In the rows, zero is written as 128.
[190 132 138 147 157 113 136 148 203 101 139 106 180 126 165 135 137 118
 189 165 137 140 146 118 180 176 143 174 153 128 145 109 167  86 111  81
 180 163  87 134 153]
z_199
[149 159  92 120 152 136 113 103  76 112 111  64 145 142 147 159 148 103
 157 121 103 163 128 106  79  90 132 139 166 154 117 144 138 100 120  72
 111 140 133  89 137]
z_199
[205 147 176 154 158 135  80 130 187 102 170 120 158 116 139 130 157 136
 117 154 161 115 146 106 148 198 131 127 144 107 121 128 151  81  86  55
 174 182 137 102 129]
z_327
[206 159 171 147 146 102  89 101 112 119 174  93 185 106 149 121 124  99
 166 157 151 136 139 136 159 198 157 126 138 118 133 131 166  94  97  86
 196 137 136 107 140]
z_530
[134 159 120 105 148 121 114 120 106 109 138  70 150 124 152 163 141 113
 175 127 113 175 144  95  57  88 129 110 160 137 119 139 127 112 124  95
 108 134 145  80 140]
z_32
[174 154 160 149 147 128 101 108 140 120 158 109 167 103 123 141 108  99
 161 160 140 110 164 132 184 177 141 128 153 112 138 134 167 110 125  88
 207 158 147 157 131]
z_530
[162 135 155 107 146 107  96 144 134 103 111 130 134 180 147 131 147 135
 132 145 175 144 139  99 110 185 146 135 138 124 144 176 160 105 132 102
 144 179 146  62 170]
z_686
[150 191 199 112 167  88 130 159 142 120 133  83 174 119 132 191 143 105
 143 132 146 100 116 122 139 151  88 119 159 131 152 152 149 111 159 100
 162 170 169 143 200]
z_32
[195 141 170 154 157 122 133 107 142 126 138 136 154 118 154 140 125  85
 114 138 141 122 153 113 147 247 156 110 143 124 152 111 121  95 104 123
 198 165 127 130 172]
z_292
[159 156 125 112 150 120 101 102  82 106 121  76 160 130 155 142 152 101
 160 120 121 166 141  96  76  93 128 122 151 146 130 138 136 114 134  79
 118 136 150  77 126]
z_292
[206 130 176 157 154  99  65 139  97  94 130  99 126 107 182  96 154 112
 132 166 185 119 131  93 190 183 147 116 127 139 125 129 121 111 127 112
 177 149 112  88 186]
z_292
[155 159 134 120 153 132  99 111  93  95 124  74 141 130 137 155 159 122
 159 120 117 146 139  98  66 104 135 118 153 142 108 138 136 109 118  70
 114 154 144  66 143]
z_292
[164 149 123 128 159 124  92 114  98 100 128  66 150 133 152 149 158 103
 126 119 126 174 107  72  91  93 113 130 148 142 124 143 145  94 155  94
 107 154 143  82 140]
z_592
[146 167 119 121 153 130 101 104  74 108 127  79 142 140 148 126 150 115
 136 128 125 167 133 101  90  82 136 125 166 153 115 159 135 110 125  81
  90 130 142  75 137]
z_686
[157 160 106 122 162 148  91 112  73 113 102  81 126 140 160 145 164 116
 151 124 122 156 122  97  91  73 123 127 156 151 108 154 111 120 129  69
  99 130 159  79 119]
z_745
[201 181 176 130 177 119 120 119 175 131 187 112 160  96 146 144 135 111
 124 122 104 159 125 102 108 220 123 141 143 124 153 103 135 100 104 104
 188 179 117 122 192]
z_327
[163 147 116 120 155 123  90  97  87 108 133  66 144 134 153 143 143 141
 171 141 121 164 131  89  78 104 121 128 156 138 127 151 137 105 115  87
 117 145 139  88 128]
z_98
[193 189 173 116 172  93  88 139 148 131 149  95 160  91 157 126 148 144
 175 158 164 156 127 159 169 174 143 138 134 126 129 144 135 111 134  66
 165 169 133  79 165]
z_327
[206 139 193 150 159 104  69 150 156 104 155 117 164 142 174  81 142 138
 104 153 172 138 114  90 157 170 165 118 128 126 114 130 152 116  83 100
 137 159 113  79 176]
z_686
[165 163 121 128 159 133  98 120 109 106 124  72 141 129 163 148 154 144
 171 127 114 163 144 110  84  82 145 111 157 145 116 134 125 109 117  74
  98 144 145  72 116]
z_745
[182 190 197 105 176  69  95 121 142 138 154 103 187 109 165 130 121 144
 140 168 160 140 140 119 164 190 100 127  99 113 147 145 171 127 146  83
 190 198 123 118 185]
z_530
[198 152 158 142 174  88 108 183 175  88 133 109 124  92 139 133 144 127
 139 135 150 127 125 114 134 185 140 142 132 144 122 156 136 107 156 157
 151 178  83  80 245]
z_592
[149 156 129  99 138 125 108 119  72 105 139  70 137 132 149 149 148 111
 166 136 117 161 145  88  64  77 120 120 155 145 122 150 132 128 130  74
 122 134 162  87 141]
z_32
[203 197 195 140 173 119  92 149 157 102 155  86 142 122 127 159 151 133
 113 130 126 131 107 123 122 163 139 151 133 119 113 124 155 114 130  65
 182 209 113 118 205]
z_592
[210 127 152 158 165  90  51 144 151 120 171 122 135 120 160 121 142 111
 131 146 176 142  99 116 135 200 159 111 115 105 124 148 175 107 118 101
 174 178  98  77 167]
z_592
[146 154 100 126 149 132 105  99  81 112 112  60 155 150 146 145 140 106
 168 133 122 175 135 106  81  81 131 138 163 152 112 140 147 102 126  70
 113 154 133  80 145]
z_199
[155 141  97 116 159 134  99 103  94 101 129  71 157 110 161 150 145 109
 169 135 103 168 136  71  91  72 126 134 160 136 129 135 145 106 136  80
 102 130 150  94 119]
z_530
[191 131 142 140 172 108 116 109 131 147 140 126 181 129 120 118 149 123
 152 133 157 140 122 105  70 196 132 140 131 139 105 148 131  97  86  80
 157 131 124  79 165]
z_199
[155 188 157 177 165  89  74 108 145 114 141 117 137 106 140  91 126 129
  95 108 156 100 124 133 150 186 125  82 105 120 128 156 164 127 137 100
 182 148 137  92 150]
z_292
[182 152 188 149 179  77 102 147 174 132 144  97 146 113 163 162 132 166
 138 152 145 115 126 102 119 181 136  91 128 123 129 110 148 115 119 102
 157 202 124 137 229]
z_199
[165 146 115 122 153 131  85 103  74 102 132  70 146 122 151 158 146 101
 143 127 118 157 133  64  61  92 129 112 150 132 118 142 142 106 129  89
 109 144 152  88 145]
z_530
[150 153 111 126 155 126 106 114  97 113 122  64 145 127 147 162 145 119
 167 131 123 166 147 111  71 103 140 124 162 141 115 129 134  91 123  78
 114 164 118  88 146]
z_199
[146 166 118 140 158 135  87 113  80 101 113  68 131 149 158 145 163 133
 152 132 132 150 127 112  94  79 129 114 162 151 100 151 123 108 114  75
  90 142 149  62 131]
z_745
[150 148 133 114 149 138 111 115  74 102 113  64 144 122 141 169 158 101
 172 122 113 151 140 102  94 103 131 123 165 148 120 127 121 100 131  75
 115 140 139  97 124]
z_292
[176 188 180  93 183  76 102 143 141 121 123  95 152  91 130 159 157 173
 188 137 120 115 134 142 133 185 100 149 125 149 136 160 130 123 152  92
 170 158 121  94 203]
z_292
[153 153 116 107 156 133 101 119  90 102 120  58 178 123 155 152 149 113
 173 144 113 174 137  89 107  64 124 153 164 142 130 128 144 112 144  76
 104 146 138  96 124]
z_530
[186 181 162 110 192 107  74 167 181 118 122 108 118  96 171 167 176 129
 144 148 164 116 108 121 147 199  96 133 120 119 107 152 126 110 141  82
 153 206 104 107 211]
z_327
[163 165 129 115 149 129  79 114 117 100 135  64 142 127 150 161 152 129
 154 127 120 170 148  94  73  99 125 115 162 137 119 133 141 102 130  74
 113 170 150  88 143]
z_327
[156 131 112  99 152 122  87 103  65 112 123  70 165 126 149 156 147 120
 175 147 126 181 140  78  80  82 129 140 157 136 123 143 139 101 135  84
 106 135 139  75 129]
z_530
[158 171 118 116 154 132  82 115 110  95 132  63 142 129 151 152 150 117
 155 125 114 178 135  98  88  90 126 129 164 141 118 143 143 105 128  72
 106 157 140  75 141]
z_327
[154 159 103 131 154 129 105 108 100 107 120  56 155 138 151 155 148 112
 176 123 106 162 132 116  79 100 133 140 164 150 116 129 148  96 115  68
 118 150 125  94 139]
z_199
[154 156  97 127 154 143 113 115 110 101 119  66 157 133 148 144 149 105
 166 129 114 158 143  98  89  79 125 147 165 149 107 134 148 100 122  61
 115 154 124  97 127]
z_199
[124 219 180 138 175  91  98 136 134 103  99  95 128 142 165 132 149 149
 129 165 169 106 123 169 197 149  87 133 125 138 105 180 118 132 130  87
 145 154 145 100 184]
z_745
[136 154 118 118 156 132 100 115  92 106 118  81 128 142 152 145 158 130
 154 134 116 164 124 105  96  89 138 141 171 145 118 145 132 109 128  75
  95 138 140  91 145]
z_686
[192 177 182 137 178 123 100 143 116 103 129 115 118 138 187 118 157  84
 112 140 168 127 102  84 143 184 126 123 120 130  99 151 103 127  90  87
 161 145 136  93 186]
z_745
[218 181 184 124 170  81 148 171 198 111 150  79 199  95 143 114 127 180
 181 116 133 127 126 102 161 188 149 108 114 148 136 146 156 108 119 109
 147 152  89 100 156]
z_98
[167 153 123 119 156 136  84 109  83 107 129  84 134 145 160 146 159 141
 145 129 124 165 142  84  70  88 135 115 153 141 110 145 122 107 108  73
 106 145 145  63 120]
z_745
[158 177 129 155 169 114  99 154  84 125 111  93 138 134 144  87 149  90
 160 157 173 114 115 138 196 127 148 138 187 185 124 183 141 164 158 108
 137 148 134 106 192]
z_686
[233 162 166 129 180  71 115 113 115 153 162 110 165  72 168 146 134 124
 120 146 114 128 124  87 120 211 118  95  98 143 153 144 117 120 119 122
 162 125 111 139 210]
z_530
[231 201 169 140 157 108 133 117 156 126 162  87 169 101 163 123 115  97
 150 147 121 156 136 133 182 191 144 104 122 153 147 143 147 121 118  94
 170 158 131 113 195]
z_327
[151 165 122 126 156 134  83 118 111  99 126  71 135 124 141 144 154 118
 154 127 130 166 130 101  97  87 119 137 164 137 116 142 140 107 140  65
 115 155 152  84 142]
z_327
[196 190 169 102 164  90 145 149 173 107 157  86 177 134 163 156 155 131
 185 178 136 174 101 124 191 152 126 178 121 135 131 149 159 117 132  71
 159 168  99  97 188]
z_592
[149 152 116 108 150 125 103 109  77 112 125  85 129 147 161 134 150 118
 156 140 120 169 132  92  95  86 134 134 164 153 125 155 140 124 131  82
 100 138 144  93 149]
z_686
[141 157 134 106 145 129 108 118  81 103 136  63 151 127 139 159 142 116
 162 134 117 173 146  93  72  79 127 120 162 141 112 142 122 107 121  84
 111 133 138  76 142]
z_32
[177 165 182 141 168 106 156 162 202  81 180 133 156 117 152 105 129 113
 112 139 140 144 135  96 145 210 163 162 146 120 103 117 152 106  77 113
 176 180  69  99 185]
z_592
[151 167 112 124 155 133 107 106 104 103 116  64 148 140 152 158 145 117
 162 130 107 162 141 110  78 101 136 140 164 145 113 134 134 101 113  74
 122 151 140  92 149]
z_199
[194 190 179 146 177  68 107 151 142 124 150  96 136 117 187 146 134 135
 144 139 134 151 124 138 118 186 157  87 117 138 132 135 110 130  93 115
 143 144  88 102 205]
z_745
[155 165 106 117 154 142 106 108  84 115 105  52 158 142 136 160 146 106
 179 124 106 161 132 121  89  96 129 140 162 157 115 146 141 104 128  62
 118 148 144  92 131]
z_199
[172 158 157 174 166 122 126 168 185  99 156 102 116 101 161 126 130 114
 151 154 146 136 140 115 183 201 170 111 158 135 112 106 133 120 102 103
 161 187  69 127 195]
z_327
[142 161 132 108 147 134 105 107  77 113 127  78 130 143 140 135 149 123
 175 131 124 159 133 109  87 100 136 124 160 151 109 159 142 121 127  72
 108 140 164  84 143]
z_686
[189 225 208 134 166 121  95 131 192 112 194  64 190 100 113 160 142 103
 176 123 138 161 101 146 125 170 126 120 127 111 102 128 146  89  92  72
 162 156 137  77 173]
z_327
[166 152 129 109 148 134  99 106  98 102 144  64 146 133 154 162 157 124
 152 133 108 178 132  94  87 105 133 143 160 140 117 125 145  95 131  79
 123 171 135  90 130]
z_592
[196 156 187 140 200 126  87 147 179 110 103  98 177  94 169 130 149 142
 140 124 130 128 139 111 155 155 104 155 152 129 162 114 114  86 151  84
 158 159 168 121 134]
z_745
[168 155 172 139 167 126  56 136 127 107 143  90 176  98 111 121 160 187
 117 153 149 104 130 112 178 161 118 162 150 132 100 127 131  89 122 102
 157 165  96  85 150]
z_530
[186 165 180 175 180 103 112 159 200  87 132  79 149  98 143 162 146 135
 161 136 149 124 117 111 140 185 146 123 139 116 131 122 129  68 123  97
 163 154 133  97 211]
z_199
[159 171 121 134 156 137  83 120 112  96 136  77 116 113 151 153 146 110
 126 129 124 157 144 102  90 101 133 101 156 133 111 146 128 107 124  81
 105 164 139  82 151]
z_327
[146 168 117 127 160 131  86 112 104 105 125  78 135 150 172 143 150 130
 161 121 120 167 130 106  77  94 138 114 153 138 108 138 137 116 109  76
 106 153 142  68 122]
z_745
[150 160 131 134 163 127  85 114  90  99 126  70 134 134 163 147 159 134
 156 127 127 158 131  95  85  89 124 117 159 141 111 140 123  98 117  77
 104 138 146  70 128]
z_745
[157 170 126 118 156 127  95 115  97 101 130  67 149 137 151 148 158 120
 135 131 122 170 126 106  96  95 129 146 162 145 109 139 139 110 138  86
 118 170 133  87 142]
z_592
[183 123 178 131 154  57 114 130 157  95 128 120 181 123 173  80 141 101
 179 141 201 150 114  73 146 178 112 129  96 130 128 157 155 102 133 124
 157  98 148  58 185]
z_292
[155 153 111 127 162 125  88 110  77 105 122  57 138 128 146 136 153 131
 179 132 135 161 116  86  81  85 121 131 161 143 120 160 130 110 135  85
 111 134 147  78 131]
z_98
[176 190 155 101 171  86 112 119 137 118 126 125 144 115 140 137 154 128
 190 137 144 121 130 150  86 219 146 134 132 146  96 181 115 135  94 118
 168 130 149  48 217]
z_292
[146 164 136 127 160 132 108 108  96  97 122  62 152 131 147 158 152 108
 169 120 108 158 131 103  80 110 136 125 167 146 114 121 136 109 117  77
 116 157 138  79 152]
z_292
